Below is a small trained network, with its code and all its weights. Each question gives an input and a target symbol and asks what happens when units are switched off, that is, made to give their printed mean instead of their output.

import numpy as np


def w(rows, s, z=0):
    codes = np.array(rows[::2]) - 128.0
    scale = np.full(codes.shape[1], s)
    scale[-1] = z or s
    return codes * scale


def f(y):
    return y / 2 * (1 + np.tanh(0.7978845608 * (y + 0.044715 * y**3)))


def softmax(a):
    e = np.exp(a - a.max(-1, keepdims=True))
    return e / e.sum(-1, keepdims=True)


def log_softmax(a):
    a = a - a.max(-1, keepdims=True)
    return a - np.log(np.exp(a).sum(-1, keepdims=True))


def net(x, mask):
    ids = ['αγεζθλπ'.index(c) for c in x.split()]
    T = len(ids)
    res = E[ids] + P[:T]
    u = 0
    for l in range(2):
        q, k, v = (res @ M[l].T for M in (Q, K, V))
        z = softmax(np.where(np.tri(T) > 0, q @ k.T / 4**0.5, -1e9)) @ v
        res = res + np.where(mask[u], z, O[l][:, -1]) @ O[l][:, :-1]
        u += 1
        y = f(res @ A[l][:, :-1].T + A[l][:, -1])
        res = res + np.where(mask[u : u + 16], y, B[l][:, -1]) @ B[l][:, :-1]
        u += 16
    return log_softmax(res[-1] @ U[:, :-1].T + U[:, -1])


Q, K, V, O, A, B = {}, {}, {}, {}, {}, {}
E = w([
[94,103,37,108,206],'α',
[102,28,93,152,144],'γ',
[155,14,70,118,193],'ε',
[10,137,168,160,99],'ζ',
[192,169,211,224,75],'θ',
[144,88,137,74,189],'λ',
[90,182,153,27,128],'π',
],0.013)
P = w([
[134,98,219,107,114],'0',
[91,229,15,174,126],'1',
[124,89,217,100,105],'2',
[135,196,68,179,194],'3',
[118,76,223,105,112],'4',
[171,190,111,192,231],'5',
[108,74,226,104,117],'6',
[199,181,147,216,255],'7',
],0.0077)
Q[0] = w([
[100,254,77,247,135],'0.h0',
[191,209,50,81,70],'0.h0',
[11,182,242,98,134],'0.h0',
[18,30,170,87,92],'0.h0',
],0.0062)
K[0] = w([
[2,147,187,78,156],'0.h0',
[166,124,140,31,171],'0.h0',
[130,245,200,141,51],'0.h0',
[192,105,196,206,17],'0.h0',
],0.0083)
V[0] = w([
[53,48,118,209,157],'0.h0',
[54,48,69,8,125],'0.h0',
[143,146,227,189,68],'0.h0',
[62,13,67,253,55],'0.h0',
],0.0047)
O[0] = w([
[96,150,109,150,152,110],'0.h0',
[147,167,209,154,166,187],'0.h0',
[110,118,116,115,97,145],'0.h0',
[10,94,132,145,170,3],'0.h0',
],0.011,0.0024)
A[0] = w([
[144,91,142,149,130,192],'0.n0',
[116,104,43,84,162,245],'0.n1',
[97,119,100,150,145,164],'0.n2',
[114,170,114,126,108,178],'0.n3',
[93,127,109,76,137,92],'0.n4',
[136,94,170,157,132,79],'0.n5',
[121,147,200,163,9,206],'0.n6',
[129,137,99,91,124,84],'0.n7',
[116,151,87,212,163,56],'0.n8',
[86,156,85,128,105,253],'0.n9',
[150,76,145,133,136,168],'0.n10',
[182,147,128,104,104,123],'0.n11',
[159,76,70,157,88,80],'0.n12',
[154,126,168,80,107,172],'0.n13',
[103,109,143,113,92,70],'0.n14',
[208,131,119,126,138,86],'0.n15',
],0.015,0.0035)
B[0] = w([
[143,105,52,180,144,146],'0.n0',
[255,132,152,117,76,201],'0.n1',
[154,107,161,153,176,169],'0.n2',
[128,175,90,132,130,169],'0.n3',
[187,146,135,105,45,158],'0.n4',
[110,112,82,186,95,142],'0.n5',
[157,187,110,102,24,255],'0.n6',
[106,109,85,139,97,142],'0.n7',
[114,131,210,80,241,182],'0.n8',
[205,177,113,179,113,185],'0.n9',
[144,82,37,179,140,148],'0.n10',
[78,122,120,136,202,211],'0.n11',
[125,235,130,30,99,127],'0.n12',
[45,105,131,65,153,242],'0.n13',
[122,72,235,77,102,147],'0.n14',
[143,43,215,180,189,188],'0.n15',
],0.0072,0.007)
Q[1] = w([
[165,105,131,139,42],'1.h0',
[183,73,54,160,151],'1.h0',
[89,138,2,33,101],'1.h0',
[220,170,69,149,152],'1.h0',
],0.0059)
K[1] = w([
[123,214,13,155,99],'1.h0',
[106,29,5,175,144],'1.h0',
[76,167,127,105,191],'1.h0',
[237,21,3,159,210],'1.h0',
],0.0062)
V[1] = w([
[121,100,88,52,51],'1.h0',
[1,119,74,151,99],'1.h0',
[169,69,102,171,199],'1.h0',
[198,128,70,163,182],'1.h0',
],0.005)
O[1] = w([
[206,53,209,140,157,168],'1.h0',
[71,1,100,182,138,3],'1.h0',
[134,166,68,188,44,29],'1.h0',
[201,172,52,153,73,43],'1.h0',
],0.005,0.003)
A[1] = w([
[132,174,171,96,110,121],'1.n0',
[89,171,139,188,178,134],'1.n1',
[242,94,102,135,152,151],'1.n2',
[161,78,87,149,38,115],'1.n3',
[77,70,93,163,105,103],'1.n4',
[200,169,131,171,86,3],'1.n5',
[24,74,123,148,127,171],'1.n6',
[109,104,126,113,215,20],'1.n7',
[135,211,44,190,64,233],'1.n8',
[66,117,187,113,103,99],'1.n9',
[103,141,115,97,118,113],'1.n10',
[167,162,86,68,138,55],'1.n11',
[147,94,166,255,168,157],'1.n12',
[117,168,220,76,189,40],'1.n13',
[131,126,80,63,5,143],'1.n14',
[136,151,109,122,158,71],'1.n15',
],0.0093,0.0055)
B[1] = w([
[100,161,52,125,116,200],'1.n0',
[148,89,137,66,153,164],'1.n1',
[99,178,160,107,73,187],'1.n2',
[67,82,36,105,77,158],'1.n3',
[153,51,90,254,79,135],'1.n4',
[10,25,97,137,240,155],'1.n5',
[139,135,153,203,208,154],'1.n6',
[123,21,216,210,131,154],'1.n7',
[227,85,208,94,64,188],'1.n8',
[122,211,127,178,77,185],'1.n9',
[136,133,108,128,131,137],'1.n10',
[73,135,126,182,113,155],'1.n11',
[108,193,47,43,106,182],'1.n12',
[94,99,50,129,126,249],'1.n13',
[61,31,185,109,185,185],'1.n14',
[97,91,123,137,135,134],'1.n15',
],0.0072,0.012)
U = w([
[253,175,183,86,73,253],'α',
[106,88,67,199,139,77],'γ',
[140,131,46,142,57,9],'ε',
[86,153,174,219,88,99],'ζ',
[133,52,159,109,91,58],'θ',
[127,57,178,151,255,174],'λ',
[65,209,20,80,146,154],'π',
],0.0074,0.0047)

Each question gives the input, a string of symbols that net reads in full, and the target symbol t.
The units are the heads (4 rows each of Q, K, V and O) and the neurons (one row each of A and B). Each row of codes is followed by its name. A weight is (code - 128) times the scale printed after its matrix; where a second scale follows, it is the last column's (O, A, B and U).
mask holds one flag per unit, layer by layer, with each layer's heads first. A switched-off unit (its flag False) gives its mean, the last column of its rows in O or B, instead of its output. The means were averaged over made-up inputs and are rounded, as every weight is.
A unit's drop is (log p(t) with every unit on - log p(t) with that unit switched off) / (log p(t) with every unit on - log p(t) with every unit switched off).
The circuit of an input: a set's keep is (log p(t) with only the set's units on - log p(t) with every unit switched off) / (log p(t) with every unit on - log p(t) with every unit switched off). Starting from the 12 units with the biggest drops (on a tie, the unit counted first), units are removed one at a time, each time the one whose removal leaves the highest keep (on an exact tie, the one counted first), for as long as the keep stays at least 0.8.
circuit, biggest first: the units of the circuit, biggest drop first
k most important neurons: the k neurons with the biggest drops, biggest first
k most important neurons of layer l: the k neurons of layer l with the biggest drops, biggest first
input θ γ π π α π ζ θ, target π: 3 most important neurons => 1.n12, 0.n15, 1.n5
input α ζ α π, target α: 2 most important neurons => 1.n8, 0.n8
input ζ ζ π π π ζ, target λ: circuit, biggest first => 1.h0, 0.h0, 0.n8
input π ζ λ γ γ ζ γ λ, target π: 4 most important neurons => 1.n12, 0.n13, 1.n8, 0.n6
input π ε θ π λ θ, target π: circuit, biggest first => 0.n15, 1.n12, 1.n8
input ζ ζ ζ λ ζ α γ λ, target π: circuit, biggest first => 1.h0, 1.n8
input π ζ π γ, target α: circuit, biggest first => 0.n1, 1.h0, 0.n13, 1.n8
input ζ π ζ π ζ π α, target α: 2 most important neurons => 0.n1, 1.n13
input θ α π ζ π α γ γ, target π: circuit, biggest first => 1.n12
input π α ζ, target ζ: 2 most important neurons => 1.n9, 0.n1
input π α π π π λ, target α: 3 most important neurons of layer 0 => 0.n13, 0.n8, 0.n10
input α λ θ, target θ: 4 most important neurons => 0.n6, 1.n14, 1.n8, 1.n5
input λ π ζ π ε α π ε, target π: 2 most important neurons of layer 0 => 0.n8, 0.n15
input π π γ ζ α π ζ ε, target α: circuit, biggest first => 1.h0, 0.n1
input ζ π γ ζ α λ, target α: circuit, biggest first => 0.n13, 1.h0, 1.n13
input λ λ π θ α π ε, target θ: 2 most important neurons of layer 1 => 1.n14, 1.n5
input π α α ζ γ, target γ: 2 most important neurons of layer 0 => 0.n10, 0.n6
input λ λ ε ζ λ θ ε, target θ: 2 most important neurons => 1.n14, 1.n8
input θ ε π ζ λ π α, target θ: 2 most important neurons of layer 1 => 1.n5, 1.n14
input ζ ζ ζ ζ π ζ, target λ: 3 most important neurons of layer 0 => 0.n8, 0.n6, 0.n1
input π π λ, target λ: 2 most important neurons => 0.n13, 0.n1
input ζ π α ζ ε π ζ, target ζ: 2 most important neurons of layer 0 => 0.n1, 0.n14
input π λ ζ π θ π λ ζ, target π: most important neuron of layer 1 => 1.n12
input π θ α π θ ζ γ, target θ: 2 most important neurons of layer 1 => 1.n14, 1.n3
input π π π θ π ζ ζ, target θ: 2 most important neurons => 1.n14, 0.n6
input ζ π γ ζ π ζ ε, target ε: 2 most important neurons => 0.n10, 0.n13
input γ π θ α π ζ α γ, target π: 2 most important neurons of layer 0 => 0.n13, 0.n8
input ζ ε π, target π: most important neuron of layer 1 => 1.n13
input π π π ζ π π θ ζ, target π: most important neuron of layer 1 => 1.n8
input π α α π θ ζ λ, target θ: 2 most important neurons of layer 0 => 0.n1, 0.n4
